Below are the code and all the weights of a small trained network. Each question names an input and a class and asks about switching units off, where a switched-off unit gives its printed mean instead of its output.

import numpy as np


def w(rows, s, z=0):
    codes = np.array(rows[::2]) - 128.0
    scale = np.full(codes.shape[1], s)
    scale[-1] = z or s
    return codes * scale


def f(y):
    return np.maximum(y, 0)


def log_softmax(a):
    a = a - a.max(-1, keepdims=True)
    return a - np.log(np.exp(a).sum(-1, keepdims=True))


def net(x, mask):
    res = np.array(x, float).reshape(1, 5) / 4 @ E
    y = f(res @ A[0][:, :-1].T + A[0][:, -1])
    res = res + np.where(mask, y, B[0][:, -1]) @ B[0][:, :-1]
    return log_softmax(res[-1] @ U[:, :-1].T + U[:, -1])


A, B = {}, {}
E = w([
[206,135,184,71],'x0',
[137,80,186,118],'x1',
[197,1,135,110],'x2',
[102,81,197,175],'x3',
[235,126,129,200],'x4',
],0.0083)
A[0] = w([
[64,72,84,85,254],'N0',
[125,77,60,81,180],'N1',
[157,136,130,141,105],'N2',
[140,213,101,124,140],'N3',
[138,189,123,139,83],'N4',
[159,92,151,247,227],'N5',
[136,127,204,96,145],'N6',
[102,153,163,149,104],'N7',
[93,127,113,132,69],'N8',
[76,146,137,146,235],'N9',
[106,89,63,182,103],'N10',
[78,153,131,193,215],'N11',
],0.015,0.0033)
B[0] = w([
[160,117,63,59,223],'N0',
[97,151,27,76,189],'N1',
[111,105,121,154,155],'N2',
[166,229,139,146,208],'N3',
[93,141,163,180,173],'N4',
[170,74,106,2,255],'N5',
[172,190,110,20,195],'N6',
[114,149,96,127,164],'N7',
[145,100,137,154,155],'N8',
[114,158,72,124,204],'N9',
[104,152,160,76,184],'N10',
[120,188,65,187,215],'N11',
],0.017,0.0097)
U = w([
[149,65,2,119,255],'0',
[99,45,224,151,3],'1',
[177,122,202,10,227],'2',
[125,213,137,163,135],'3',
[171,106,220,129,18],'4',
],0.0086,0.0016)

Each question gives the input, the list of numbers given to net, and the class t.
The units are the neurons (one row each of A and B). Each row of codes is followed by its name. A weight is (code - 128) times the scale printed after its matrix; where a second scale follows, it is the last column's (A, B and U).
mask holds one flag per neuron, in row order. A switched-off neuron (its flag False) gives its mean, the last column of its row in B, instead of its output. The means were averaged over made-up inputs and are rounded, as every weight is.
A unit's drop is (log p(t) with every unit on - log p(t) with that unit switched off) / (log p(t) with every unit on - log p(t) with every unit switched off).
The circuit of an input: a set's keep is (log p(t) with only the set's units on - log p(t) with every unit switched off) / (log p(t) with every unit on - log p(t) with every unit switched off). Starting from all 12 units, units are removed one at a time, each time the one whose removal leaves the highest keep (on an exact tie, the one counted first), for as long as the keep stays at least 0.8.
units of the circuit, in order: the units of the circuit, biggest drop first
top k neurons: the k neurons with the biggest drops, biggest first
drop of u: that unit's drop, to one decimal
input [5,6,8,-6,-5], class 0: units of the circuit, in order => (N1)
input [-5,5,1,4,3], class 2: top 3 neurons => (N5, N1, N10)
input [-7,5,4,1,6], class 2: top 2 neurons => (N5, N10)
input [-3,3,0,-4,8], class 2: units of the circuit, in order => (N5, N11)
input [-6,4,7,-3,3], class 2: top 4 neurons => (N10, N11, N5, N9)
input [2,2,5,-2,7], class 2: top 2 neurons => (N5, N11)
input [-6,1,3,5,4], class 2: top 2 neurons => (N5, N10)
input [8,-2,-1,-7,1], class 3: top 2 neurons => (N5, N3)
input [-6,-7,-3,-4,-6], class 3: drop of N11 => 0.1
input [5,1,-6,3,-2], class 3: drop of N5 => 0.3
input [-5,2,6,-5,7], class 2: drop of N10 => 0.5
input [-8,-8,-3,-4,2], class 3: drop of N5 => 0.0
